Below are the code and all the weights of a small trained network. Each question names an input and a class and asks about switching units off, where a switched-off unit gives its printed mean instead of its output.

import numpy as np


def w(rows, s, z=0):
    codes = np.array(rows[::2]) - 128.0
    scale = np.full(codes.shape[1], s)
    scale[-1] = z or s
    return codes * scale


def norm(h):
    return h / np.sqrt((h * h).mean(-1, keepdims=True) + 1e-5)


def f(y):
    return np.maximum(y, 0)


def log_softmax(a):
    a = a - a.max(-1, keepdims=True)
    return a - np.log(np.exp(a).sum(-1, keepdims=True))


def net(x, mask):
    res = np.array(x, float).reshape(1, 5) / 4 @ E
    u = 0
    for l in range(3):
        y = f(norm(res) @ A[l][:, :-1].T + A[l][:, -1])
        res = res + np.where(mask[u : u + 5], y, B[l][:, -1]) @ B[l][:, :-1]
        u += 5
    return log_softmax(norm(res)[-1] @ U[:, :-1].T + U[:, -1])


A, B = {}, {}
E = w([
[155,15,13,82],'x0',
[195,10,184,111],'x1',
[146,186,45,100],'x2',
[180,104,136,174],'x3',
[166,174,157,3],'x4',
],0.0045)
A[0] = w([
[149,52,42,63,9],'0.n0',
[2,173,72,230,219],'0.n1',
[75,73,129,179,2],'0.n2',
[227,82,165,185,12],'0.n3',
[83,163,217,51,95],'0.n4',
],0.0063,0.0031)
B[0] = w([
[107,175,24,142,174],'0.n0',
[92,152,143,147,254],'0.n1',
[70,81,126,248,141],'0.n2',
[171,72,118,134,155],'0.n3',
[160,141,169,108,185],'0.n4',
],0.013,0.0055)
A[1] = w([
[205,36,135,129,104],'1.n0',
[147,2,124,149,144],'1.n1',
[87,108,50,213,148],'1.n2',
[121,176,135,177,88],'1.n3',
[54,93,208,143,252],'1.n4',
],0.0098,0.0016)
B[1] = w([
[220,237,114,138,198],'1.n0',
[240,245,106,254,204],'1.n1',
[219,19,120,50,255],'1.n2',
[11,137,89,177,196],'1.n3',
[173,31,11,109,234],'1.n4',
],0.0065,0.0053)
A[2] = w([
[174,152,1,165,255],'2.n0',
[158,152,181,38,210],'2.n1',
[96,233,150,98,249],'2.n2',
[41,215,128,189,31],'2.n3',
[25,96,99,139,51],'2.n4',
],0.0085,0.002)
B[2] = w([
[69,193,160,113,255],'2.n0',
[131,5,84,79,179],'2.n1',
[173,76,167,118,192],'2.n2',
[57,151,253,141,184],'2.n3',
[187,126,174,132,173],'2.n4',
],0.012,0.0081)
U = w([
[251,163,110,165,123],'0',
[189,14,164,17,124],'1',
[89,177,15,38,187],'2',
[58,136,243,118,162],'3',
[87,39,87,199,5],'4',
],0.018,0.0017)

Each question gives the input, the list of numbers given to net, and the class t.
The units are the neurons (one row each of A and B). Each row of codes is followed by its name. A weight is (code - 128) times the scale printed after its matrix; where a second scale follows, it is the last column's (A, B and U).
mask holds one flag per neuron, layer by layer. A switched-off neuron (its flag False) gives its mean, the last column of its row in B, instead of its output. The means were averaged over made-up inputs and are rounded, as every weight is.
A unit's drop is (log p(t) with every unit on - log p(t) with that unit switched off) / (log p(t) with every unit on - log p(t) with every unit switched off).
The circuit of an input: a set's keep is (log p(t) with only the set's units on - log p(t) with every unit switched off) / (log p(t) with every unit on - log p(t) with every unit switched off). Starting from the 12 units with the biggest drops (on a tie, the unit counted first), units are removed one at a time, each time the one whose removal leaves the highest keep (on an exact tie, the one counted first), for as long as the keep stays at least 0.8.
circuit, biggest first: the units of the circuit, biggest drop first
most important unit: the unit with the biggest drop
k most important neurons: the k neurons with the biggest drops, biggest first
k most important neurons of layer l: the k neurons of layer l with the biggest drops, biggest first
drop when u is switched off: that unit's drop, to one decimal
input [5,5,4,0,2], class 2: circuit, biggest first	0.n0
input [-2,6,-5,5,5], class 0: circuit, biggest first	1.n1, 1.n0
input [0,-1,5,-2,3], class 1: 2 most important neurons	0.n1, 1.n4
input [0,-1,5,-7,-7], class 3: 2 most important neurons of layer 0	0.n1, 0.n3
input [4,-3,1,3,7], class 2: 2 most important neurons	0.n0, 2.n3
input [2,1,2,4,-1], class 0: 2 most important neurons of layer 0	0.n3, 0.n1
input [3,0,7,-5,-8], class 2: 3 most important neurons	1.n2, 2.n3, 2.n0
input [-2,-5,8,-8,5], class 3: 2 most important neurons	1.n2, 2.n3
input [-6,3,-2,-5,-5], class 4: 3 most important neurons of layer 1	1.n4, 1.n0, 1.n1
input [-3,-3,-8,0,-7], class 4: 2 most important neurons	1.n4, 1.n2
input [5,6,-4,-6,2], class 0: 2 most important neurons	1.n1, 0.n1
input [8,-3,1,6,-3], class 2: 2 most important neurons	0.n0, 2.n0
input [4,-5,-3,-3,6], class 1: 2 most important neurons	1.n4, 2.n2
input [-7,4,2,6,-2], class 0: circuit, biggest first	2.n3
input [-4,-4,-6,2,4], class 1: 2 most important neurons	0.n4, 0.n0
input [0,-3,-7,5,0], class 4: 3 most important neurons	0.n2, 1.n4, 2.n4
input [6,5,0,8,6], class 0: drop when 1.n1 is switched off	0.2
input [1,-6,7,-5,1], class 3: drop when 0.n0 is switched off	0.0
input [8,3,0,3,8], class 2: drop when 0.n0 is switched off	0.1
input [-8,1,5,0,6], class 1: drop when 2.n1 is switched off	0.1
input [-4,-8,4,-6,7], class 3: most important unit	1.n2
